Here is a tiny trained network, its code and every weight. The questions are about switching its units off for an input and a class, where a switched-off unit gives its printed mean instead of its output.

import numpy as np


def w(rows, s, z=0):
    codes = np.array(rows[::2]) - 128.0
    scale = np.full(codes.shape[1], s)
    scale[-1] = z or s
    return codes * scale


def norm(h):
    return h / np.sqrt((h * h).mean(-1, keepdims=True) + 1e-5)


def f(y):
    return np.maximum(y, 0)


def log_softmax(a):
    a = a - a.max(-1, keepdims=True)
    return a - np.log(np.exp(a).sum(-1, keepdims=True))


def net(x, mask):
    res = np.array(x, float).reshape(1, 7) / 4 @ E
    u = 0
    for l in range(2):
        y = f(norm(res) @ A[l][:, :-1].T + A[l][:, -1])
        res = res + np.where(mask[u : u + 4], y, B[l][:, -1]) @ B[l][:, :-1]
        u += 4
    return log_softmax(norm(res)[-1] @ U[:, :-1].T + U[:, -1])


A, B = {}, {}
E = w([
[197,118,161,170],'x0',
[79,122,95,94],'x1',
[120,66,155,254],'x2',
[98,122,106,141],'x3',
[186,118,88,94],'x4',
[87,156,189,101],'x5',
[81,90,33,123],'x6',
],0.0077)
A[0] = w([
[255,160,53,190,215],'0.n1',
[27,165,149,117,114],'0.n2',
[184,37,40,76,152],'0.n3',
[131,209,98,186,4],'0.n4',
],0.0074,0.0024)
B[0] = w([
[135,245,153,163,253],'0.n1',
[183,72,102,114,189],'0.n2',
[167,72,147,134,216],'0.n3',
[125,41,88,118,131],'0.n4',
],0.012,0.005)
A[1] = w([
[122,136,80,34,183],'1.n1',
[140,53,193,85,198],'1.n2',
[222,200,113,125,255],'1.n3',
[76,86,3,96,189],'1.n4',
],0.0072,0.0023)
B[1] = w([
[163,144,93,71,191],'1.n1',
[76,199,254,128,173],'1.n2',
[143,84,183,148,254],'1.n3',
[190,96,185,159,199],'1.n4',
],0.0079,0.0062)
U = w([
[82,178,191,222,81],'0',
[66,232,128,209,2],'1',
[103,47,50,248,176],'2',
[219,198,184,227,208],'3',
[117,210,138,51,174],'4',
[131,76,60,87,20],'5',
],0.011,0.0038)

Each question gives the input, the list of numbers given to net, and the class t.
The units are the neurons (one row each of A and B). Each row of codes is followed by its name. A weight is (code - 128) times the scale printed after its matrix; where a second scale follows, it is the last column's (A, B and U).
mask holds one flag per neuron, layer by layer. A switched-off neuron (its flag False) gives its mean, the last column of its row in B, instead of its output. The means were averaged over made-up inputs and are rounded, as every weight is.
A unit's drop is (log p(t) with every unit on - log p(t) with that unit switched off) / (log p(t) with every unit on - log p(t) with every unit switched off).
The circuit of an input: a set's keep is (log p(t) with only the set's units on - log p(t) with every unit switched off) / (log p(t) with every unit on - log p(t) with every unit switched off). Starting from all 8 units, units are removed one at a time, each time the one whose removal leaves the highest keep (on an exact tie, the one counted first), for as long as the keep stays at least 0.8.
units of the circuit, in order: the units of the circuit, biggest drop first
k most important neurons: the k neurons with the biggest drops, biggest first
k most important neurons of layer l: the k neurons of layer l with the biggest drops, biggest first
drop of u: that unit's drop, to one decimal
input [1,-4,-3,1,-4,3,6], class 5: most important neuron of layer 0	[0.n1]
input [2,6,-3,8,-7,7,2], class 5: 2 most important neurons	[0.n2, 0.n1]
input [6,1,-1,-4,-5,7,6], class 4: 4 most important neurons	[0.n1, 1.n2, 1.n3, 0.n3]
input [2,6,-8,-5,-7,-2,4], class 5: 2 most important neurons	[0.n1, 0.n2]
input [-8,5,-3,7,1,1,3], class 5: 3 most important neurons	[0.n1, 1.n4, 0.n2]
input [-8,6,-3,6,-3,-2,3], class 5: units of the circuit, in order	[1.n4, 0.n2]
input [-3,3,2,8,-8,-5,-7], class 2: units of the circuit, in order	[0.n1, 0.n2]
input [5,1,2,7,5,-7,8], class 3: 2 most important neurons	[0.n1, 1.n4]
input [-6,8,2,7,-2,-8,-7], class 2: 2 most important neurons of layer 0	[0.n1, 0.n3]
input [3,6,-7,5,-1,-2,3], class 5: drop of 0.n1	0.3
input [2,-1,1,1,5,-8,6], class 3: drop of 1.n2	-0.1
